Below are the code and all the weights of a small trained network. Each question names an input and a class and asks about switching units off, where a switched-off unit gives its printed mean instead of its output.

import numpy as np


def w(rows, s, z=0):
    codes = np.array(rows[::2]) - 128.0
    scale = np.full(codes.shape[1], s)
    scale[-1] = z or s
    return codes * scale


def f(y):
    return np.maximum(y, 0)


def log_softmax(a):
    a = a - a.max(-1, keepdims=True)
    return a - np.log(np.exp(a).sum(-1, keepdims=True))


def net(x, mask):
    res = np.array(x, float).reshape(1, 5) / 4 @ E
    y = f(res @ A[0][:, :-1].T + A[0][:, -1])
    res = res + np.where(mask, y, B[0][:, -1]) @ B[0][:, :-1]
    return log_softmax(res[-1] @ U[:, :-1].T + U[:, -1])


A, B = {}, {}
E = w([
[169,141,114,119,147,166,151,148,122,129],'x0',
[127,127,121,133,116,105,129,130,6,225],'x1',
[140,143,114,134,121,120,105,111,156,158],'x2',
[174,56,109,115,151,147,5,52,118,114],'x3',
[121,20,107,98,138,83,189,126,162,178],'x4',
],0.014)
A[0] = w([
[120,159,134,131,125,103,160,125,105,167,138],'n0',
[115,164,144,124,127,130,127,138,127,128,174],'n1',
[130,143,125,115,113,128,120,129,126,101,116],'n2',
[107,120,128,121,124,100,204,152,136,193,121],'n3',
[111,218,140,137,112,127,129,131,113,110,204],'n4',
[149,158,125,132,139,155,18,121,74,71,127],'n5',
[124,135,126,133,125,124,104,131,35,190,148],'n6',
[134,128,126,118,130,127,131,131,196,69,254],'n7',
[110,105,104,129,111,116,171,156,178,125,167],'n8',
[156,6,105,117,139,145,101,117,136,143,16],'n9',
[151,104,116,121,133,115,130,114,125,120,97],'n10',
[141,110,136,157,130,109,153,112,104,157,107],'n11',
[122,127,125,142,133,144,99,128,83,151,103],'n12',
[121,125,123,124,136,143,104,121,135,104,135],'n13',
[128,123,133,163,148,148,101,125,131,101,136],'n14',
[138,100,129,131,148,136,112,121,139,127,136],'n15',
[113,171,116,127,129,118,136,129,120,114,170],'n16',
[123,118,123,131,128,121,160,127,105,162,127],'n17',
[103,231,134,140,120,116,140,139,116,109,226],'n18',
[126,112,149,128,114,128,95,149,156,108,145],'n19',
[122,134,112,133,135,109,184,123,209,88,188],'n20',
[149,134,123,127,116,139,100,122,82,119,119],'n21',
[136,153,149,139,131,139,114,121,141,95,151],'n22',
[131,96,154,136,133,125,184,133,196,122,166],'n23',
[156,136,133,140,124,111,118,136,141,133,110],'n24',
[128,97,129,106,120,134,114,132,139,144,114],'n25',
],0.018,0.0069)
B[0] = w([
[141,101,67,131,120,111,151,142,135,141,186],'n0',
[147,115,141,139,147,152,129,141,114,104,168],'n1',
[121,127,114,132,127,144,123,140,117,128,150],'n2',
[82,140,38,126,127,93,178,108,125,196,224],'n3',
[196,92,144,149,160,133,87,172,126,82,218],'n4',
[70,210,134,47,82,139,153,57,138,169,254],'n5',
[216,147,166,82,155,27,125,114,116,150,240],'n6',
[56,141,146,164,82,254,97,118,147,88,241],'n7',
[95,154,191,125,119,119,152,113,148,169,203],'n8',
[207,75,153,181,170,149,88,211,128,56,230],'n9',
[130,116,138,139,122,127,108,142,122,113,154],'n10',
[135,109,80,115,133,117,142,136,115,140,169],'n11',
[140,155,172,97,133,80,136,125,120,107,177],'n12',
[99,137,108,128,132,166,133,123,119,127,166],'n13',
[112,149,112,127,110,176,137,124,124,130,172],'n14',
[114,124,130,126,136,152,108,137,117,99,168],'n15',
[142,104,154,147,134,147,108,136,110,106,169],'n16',
[123,114,73,133,116,86,142,111,126,146,176],'n17',
[194,69,151,170,158,141,77,171,136,74,232],'n18',
[130,141,123,120,128,184,133,138,120,124,170],'n19',
[78,142,246,128,120,121,119,107,140,154,234],'n20',
[117,148,161,101,106,96,102,114,126,135,176],'n21',
[108,118,92,125,124,172,137,139,127,119,181],'n22',
[95,159,208,135,128,99,139,107,136,154,214],'n23',
[108,123,133,126,120,127,135,127,117,119,136],'n24',
[175,126,126,149,140,128,131,142,125,127,158],'n25',
],0.022,0.021)
U = w([
[111,87,157,213,144,167,91,181,168,37,199],'0',
[92,218,239,78,104,26,148,69,143,178,254],'1',
[224,86,110,121,193,42,97,173,87,76,35],'2',
[82,125,1,118,122,50,210,110,122,188,2],'3',
[51,196,42,69,48,178,128,77,134,89,130],'4',
],0.0084,0.00079)

Each question gives the input, the list of numbers given to net, and the class t.
The units are the neurons (one row each of A and B). Each row of codes is followed by its name. A weight is (code - 128) times the scale printed after its matrix; where a second scale follows, it is the last column's (A, B and U).
mask holds one flag per neuron, in row order. A switched-off neuron (its flag False) gives its mean, the last column of its row in B, instead of its output. The means were averaged over made-up inputs and are rounded, as every weight is.
A unit's drop is (log p(t) with every unit on - log p(t) with that unit switched off) / (log p(t) with every unit on - log p(t) with every unit switched off).
The circuit of an input: a set's keep is (log p(t) with only the set's units on - log p(t) with every unit switched off) / (log p(t) with every unit on - log p(t) with every unit switched off). Starting from the 12 units with the biggest drops (on a tie, the unit counted first), units are removed one at a time, each time the one whose removal leaves the highest keep (on an exact tie, the one counted first), for as long as the keep stays at least 0.8.
circuit, biggest first: the units of the circuit, biggest drop first
unit that matters most: the unit with the biggest drop
top k neurons: the k neurons with the biggest drops, biggest first
drop of u: that unit's drop, to one decimal
input [-8,8,-4,-6,3], class 3: circuit, biggest first	(n3)
input [5,-6,8,1,-1], class 4: circuit, biggest first	(n9 n7)
input [8,8,3,-5,1], class 3: top 2 neurons	(n3 n9)
input [5,6,4,0,-6], class 2: top 4 neurons	(n18 n4 n20 n23)
input [-8,2,-6,0,6], class 3: top 3 neurons	(n3 n18 n4)
input [-1,2,0,0,0], class 2: top 3 neurons	(n5 n20 n23)
input [-5,-7,3,0,0], class 0: top 4 neurons	(n7 n5 n6 n3)
input [7,0,8,1,-8], class 4: top 2 neurons	(n5 n9)
input [6,5,2,-2,1], class 3: top 2 neurons	(n9 n3)
input [-4,-7,3,0,-1], class 0: top 3 neurons	(n7 n5 n3)
input [0,-8,-2,-8,-1], class 0: top 2 neurons	(n18 n7)
input [0,0,3,4,-7], class 4: top 2 neurons	(n5 n20)
input [-3,2,0,0,-2], class 2: top 3 neurons	(n20 n23 n8)
input [6,-3,8,-8,-1], class 0: unit that matters most	n18
input [6,0,-5,6,-3], class 4: drop of n20	0.2
input [8,-2,0,2,-8], class 4: drop of n5	2.7
input [5,6,-5,-3,-8], class 2: drop of n21	0.0
